[[140 122 147]
 [132 128 126]
 [142 128 130]
 [109 112 104]]
->
[[122 147]
 [128 126]]

[[124 137 131 120]
 [120 153 141 103]]
->
[[137 131]
 [153 141]]

[[103 109 149]
 [126 127 126]]
->
[[109 149]
 [127 126]]

[[108 123 144 132]
 [121 108 126 143]
 [110 149 146 112]
 [106 141 151 118]]
->
[[123 144]
 [108 126]]

[[151 109 110]
 [149 147 105]]
->
[[109 110]
 [147 105]]

[[109 110 125 138 104]
 [130 145 124 128 127]]
->
[[110 125]
 [145 124]]

[[156 109 138 119]
 [106 143 122 135]]
->
[[109 138]
 [143 122]]

[[109 148 130]
 [156 139 128]]
->
[[148 130]
 [139 128]]

[[102 151 128 127 105]
 [103 142 118 138 113]
 [144 106 119 141 149]]
->
[[151 128]
 [142 118]]
---
[[119 141]
 [150 127]
 [115 121]
 [128 115]
 [118 139]]
->
[119 127]

[[147 109 104]
 [105 134 150]
 [107 113 151]
 [143 146 116]]
->
[147 134 151]

[[115 128 108 139 107]
 [101 150 110 139 107]
 [107 132 107 141 105]
 [107 151 106 141 105]
 [114 135 109 138 108]]
->
[115 150 107 141 108]

[[156 147 118 145 123]
 [155 148 134 154 125]
 [140 139 134 147 129]]
->
[156 148 134]

[[102 119]
 [105 115]
 [ 99 125]
 [100 134]
 [120 157]]
->
[102 115]

[[131 145 118 112 144]
 [125 104 126 137 119]
 [132 153 121 111 145]
 [129 149 151 140 118]]
->
[131 104 121 140]

[[108 141 109 147 108]
 [144 128 149 110 143]
 [128 146 145 112 118]]
->
[108 128 145]

[[124 155 105 153 129]
 [145 102 150 103 105]
 [124 155 105 155 138]
 [154 151 105 108 155]
 [105 112 148 151 105]]
->
[124 102 105 108 105]

[[101 151]
 [103 154]
 [150 102]
 [105 105]
 [155 156]]
->
[101 154]
---
[[111 137 125 134 126 130 125 123 133 126 139 112 136]
 [129 106 115 123 128 124 128 128 118 125 122 123 122]
 [109 136 123 132 128 136 125 131 134 123 139 114 130]]
->
[[109 136 123 132 128 136 125 131 134 123 139 114 130]
 [129 106 115 123 128 124 128 128 118 125 122 123 122]
 [111 137 125 134 126 130 125 123 133 126 139 112 136]]

[[118 133 148 108 128 128  98]
 [128 116 128 112 137 135 110]
 [128 135 128 128 117 148 115]
 [109 123 128  99 153 128 117]
 [139 153 151 123 112 155 108]
 [110 129 141 119 121 149 108]
 [103 128 128 108 139 134 128]
 [128 125 128 106 141 136 102]
 [128 145 152 113 128 153 101]
 [154 141 119 152 105 128 136]]
->
[[154 141 119 152 105 128 136]
 [128 145 152 113 128 153 101]
 [128 125 128 106 141 136 102]
 [103 128 128 108 139 134 128]
 [110 129 141 119 121 149 108]
 [139 153 151 123 112 155 108]
 [109 123 128  99 153 128 117]
 [128 135 128 128 117 148 115]
 [128 116 128 112 137 135 110]
 [118 133 148 108 128 128  98]]

[[144 124 124 111]
 [109 141 117 146]
 [113 148 105 140]]
->
[[113 148 105 140]
 [109 141 117 146]
 [144 124 124 111]]

[[150 109 128 128 148 128 147 106 128  99 102 128 150 149 106 153]
 [133 124 129 131 132 130 132 123 131 122 122 130 133 133 123 134]
 [128 128 122 112 128 116 128 128 113 128 128 116 128 128 128 128]
 [131 125 130 133 131 132 131 125 132 124 124 132 131 131 125 131]]
->
[[131 125 130 133 131 132 131 125 132 124 124 132 131 131 125 131]
 [128 128 122 112 128 116 128 128 113 128 128 116 128 128 128 128]
 [133 124 129 131 132 130 132 123 131 122 122 130 133 133 123 134]
 [150 109 128 128 148 128 147 106 128  99 102 128 150 149 106 153]]

[[123 113 131 117 131]
 [130 132 137 131 137]
 [124 116 123 119 123]
 [124 116 112 119 112]
 [126 122 140 124 139]
 [138 153 113 148 113]
 [135 147 154 143 153]
 [139 153 110 148 110]]
->
[[139 153 110 148 110]
 [135 147 154 143 153]
 [138 153 113 148 113]
 [126 122 140 124 139]
 [124 116 112 119 112]
 [124 116 123 119 123]
 [130 132 137 131 137]
 [123 113 131 117 131]]

[[120 138 126 127 138 120 129 125 152 116 133 107 153 133 127 136]
 [123 127 113 118 142 121 115 125 131 120 133 141 141 133 155 113]
 [122 120 118 134 106 112 147 130 137 129 108 134 135 111 128 132]
 [122 123 130 124 145 131 108 133 114 133 131 130 113 102 111 128]
 [120 134 146 119 118 105 150 137 132 134 127 123 119 142 138 128]]
->
[[120 134 146 119 118 105 150 137 132 134 127 123 119 142 138 128]
 [122 123 130 124 145 131 108 133 114 133 131 130 113 102 111 128]
 [122 120 118 134 106 112 147 130 137 129 108 134 135 111 128 132]
 [123 127 113 118 142 121 115 125 131 120 133 141 141 133 155 113]
 [120 138 126 127 138 120 129 125 152 116 133 107 153 133 127 136]]

[[124 126 123 124 126 144 143 124]
 [125 110 124 125 114 130 130 125]
 [110 128 105 109 128 147 146 109]
 [123 134 122 123 133 132 132 123]]
->
[[123 134 122 123 133 132 132 123]
 [110 128 105 109 128 147 146 109]
 [125 110 124 125 114 130 130 125]
 [124 126 123 124 126 144 143 124]]
---
[[113 134 133 138]
 [118 121 121 122]
 [135 123 123 106]]
->
[[134 133]
 [121 121]]

[[105 137 135]
 [143 128 136]
 [154 127 141]]
->
[[137 135]
 [128 136]]

[[115 146 106 134 150]
 [112 105 145 146 151]
 [146 144 112 106 111]
 [128 151 119 120 122]
 [128 151 148 123 147]]
->
[[146 106]
 [105 145]]

[[143 120 145 137 145]
 [121 133 112 120 115]
 [135 122 126 125 139]
 [119 129 118 139 104]]
->
[[120 145]
 [133 112]]

[[131 102 134 100]
 [123 109 130 129]
 [129 104 100 131]]
->
[[102 134]
 [109 130]]

[[158 127 119]
 [111 108 142]
 [158 119 115]]
->
[[127 119]
 [108 142]]
